Below are the code and all the weights of a small trained network. Each question names an input and a class and asks about switching units off, where a switched-off unit gives its printed mean instead of its output.

import numpy as np


def w(rows, s, z=0):
    codes = np.array(rows[::2]) - 128.0
    scale = np.full(codes.shape[1], s)
    scale[-1] = z or s
    return codes * scale


def f(y):
    return y / 2 * (1 + np.tanh(0.7978845608 * (y + 0.044715 * y**3)))


def log_softmax(a):
    a = a - a.max(-1, keepdims=True)
    return a - np.log(np.exp(a).sum(-1, keepdims=True))


def net(x, mask):
    res = np.array(x, float).reshape(1, 6) / 4 @ E
    y = f(res @ A[0][:, :-1].T + A[0][:, -1])
    res = res + np.where(mask, y, B[0][:, -1]) @ B[0][:, :-1]
    return log_softmax(res[-1] @ U[:, :-1].T + U[:, -1])


A, B = {}, {}
E = w([
[157,110,129,126,133,139,145,135,101,101],'x0',
[197,105,132,65,31,196,152,91,205,139],'x1',
[117,123,100,123,124,111,129,117,137,104],'x2',
[101,150,139,108,123,159,126,130,111,135],'x3',
[150,132,41,92,183,169,158,233,172,161],'x4',
[148,189,187,174,118,150,108,186,178,8],'x5',
],0.016)
A[0] = w([
[107,137,177,171,102,141,67,133,149,31,143],'neuron 1',
[125,115,62,91,183,161,173,239,180,149,165],'neuron 2',
[139,75,141,146,132,111,110,76,94,163,179],'neuron 3',
[125,108,126,91,106,97,113,73,76,161,170],'neuron 4',
[65,149,135,167,211,123,93,174,104,88,160],'neuron 5',
[191,106,130,85,4,172,148,107,177,150,168],'neuron 6',
[88,82,140,152,159,78,46,135,29,154,248],'neuron 7',
[114,154,112,155,157,72,150,153,81,111,207],'neuron 8',
[134,156,126,109,90,138,131,89,148,80,126],'neuron 9',
[123,121,175,164,122,119,136,72,141,134,180],'neuron 10',
[131,180,153,184,88,157,68,207,176,33,152],'neuron 11',
[141,191,189,130,132,104,65,83,55,112,214],'neuron 12',
[83,103,72,97,168,149,113,83,124,159,171],'neuron 13',
[158,131,121,80,46,160,158,158,209,116,100],'neuron 14',
[94,107,166,137,134,109,117,77,164,121,171],'neuron 15',
[113,146,114,150,169,90,121,214,130,117,131],'neuron 16',
[106,73,137,118,66,156,111,95,126,145,144],'neuron 17',
[147,71,102,105,115,99,134,96,108,159,189],'neuron 18',
[120,77,54,111,169,170,164,151,123,215,139],'neuron 19',
[139,155,99,114,144,143,121,234,189,113,93],'neuron 20',
[113,141,169,158,102,151,101,92,129,71,133],'neuron 21',
[181,174,165,176,108,84,116,80,128,108,139],'neuron 22',
[139,138,89,141,145,130,109,162,100,148,127],'neuron 23',
],0.013)
B[0] = w([
[108,98,209,175,129,91,108,126,153,135,229],'neuron 1',
[214,213,93,66,208,58,114,156,168,174,254],'neuron 2',
[131,138,58,159,89,169,156,106,94,123,181],'neuron 3',
[125,173,35,113,65,177,167,109,105,107,185],'neuron 4',
[79,178,171,204,145,89,115,191,112,117,216],'neuron 5',
[107,88,110,9,59,177,167,86,188,150,248],'neuron 6',
[63,160,77,198,180,109,123,89,47,66,235],'neuron 7',
[84,152,145,195,155,55,145,154,79,130,196],'neuron 8',
[175,77,193,111,131,140,150,104,119,140,171],'neuron 9',
[78,91,166,122,94,181,152,101,113,95,183],'neuron 10',
[161,135,215,157,27,119,36,156,177,95,252],'neuron 11',
[67,78,122,179,120,81,147,106,109,90,221],'neuron 12',
[126,126,81,119,164,135,143,137,129,151,189],'neuron 13',
[209,123,152,78,103,173,43,80,216,107,214],'neuron 14',
[105,104,142,141,111,155,140,113,103,105,174],'neuron 15',
[149,165,136,167,124,104,114,163,84,158,190],'neuron 16',
[99,127,131,50,92,146,151,92,131,108,175],'neuron 17',
[91,142,86,77,121,135,194,106,135,145,189],'neuron 18',
[130,133,104,90,220,73,138,101,166,177,232],'neuron 19',
[191,228,108,157,92,166,69,157,159,102,202],'neuron 20',
[146,87,194,101,125,97,129,89,132,140,195],'neuron 21',
[114,67,160,113,127,110,120,114,127,120,190],'neuron 22',
[152,162,134,114,146,84,137,142,135,168,160],'neuron 23',
],0.011,0.028)
U = w([
[70,126,48,195,148,139,179,86,27,83,241],'0',
[74,80,191,215,123,71,128,136,109,99,180],'1',
[80,89,83,90,52,203,213,96,91,131,196],'2',
[121,40,219,127,94,161,134,90,150,128,124],'3',
[108,153,81,150,246,71,162,147,75,193,173],'4',
[131,203,153,184,127,95,113,253,116,129,64],'5',
[136,109,95,73,167,113,189,102,201,198,62],'6',
[209,168,119,120,87,181,75,127,161,96,3],'7',
],0.011,0.0027)

Each question gives the input, the list of numbers given to net, and the class t.
The units are the neurons (one row each of A and B). Each row of codes is followed by its name. A weight is (code - 128) times the scale printed after its matrix; where a second scale follows, it is the last column's (A, B and U).
mask holds one flag per neuron, in row order. A switched-off neuron (its flag False) gives its mean, the last column of its row in B, instead of its output. The means were averaged over made-up inputs and are rounded, as every weight is.
A unit's drop is (log p(t) with every unit on - log p(t) with that unit switched off) / (log p(t) with every unit on - log p(t) with every unit switched off).
The circuit of an input: a set's keep is (log p(t) with only the set's units on - log p(t) with every unit switched off) / (log p(t) with every unit on - log p(t) with every unit switched off). Starting from the 12 units with the biggest drops (on a tie, the unit counted first), units are removed one at a time, each time the one whose removal leaves the highest keep (on an exact tie, the one counted first), for as long as the keep stays at least 0.8.
units of the circuit, in order: the units of the circuit, biggest drop first
k most important neurons: the k neurons with the biggest drops, biggest first
drop of u: that unit's drop, to one decimal
input [-1,-4,5,-3,0,-8], class 0: units of the circuit, in order : neuron 7
input [7,-4,-8,-7,0,0], class 0: units of the circuit, in order : neuron 2; neuron 11
input [2,1,5,-8,-3,1], class 3: 2 most important neurons : neuron 5; neuron 7
input [-7,-6,-5,5,0,-6], class 0: 2 most important neurons : neuron 7; neuron 2
input [-2,0,0,-6,3,1], class 5: 2 most important neurons : neuron 6; neuron 14
input [-4,6,-6,-1,1,0], class 6: 2 most important neurons : neuron 11; neuron 6
input [-1,0,-5,8,-3,0], class 0: 2 most important neurons : neuron 11; neuron 6
input [7,3,-2,5,1,0], class 6: 2 most important neurons : neuron 11; neuron 20
input [-2,8,-7,-3,0,5], class 3: 2 most important neurons : neuron 2; neuron 6
input [-7,-1,-1,7,0,-7], class 0: 2 most important neurons : neuron 2; neuron 4
input [8,5,-4,6,0,5], class 3: drop of neuron 2 : 0.4
input [3,0,8,-2,4,4], class 5: drop of neuron 6 : 1.2
input [7,-4,1,-8,4,0], class 4: drop of neuron 11 : 3.0
input [-8,-5,-2,4,0,6], class 1: units of the circuit, in order : neuron 2
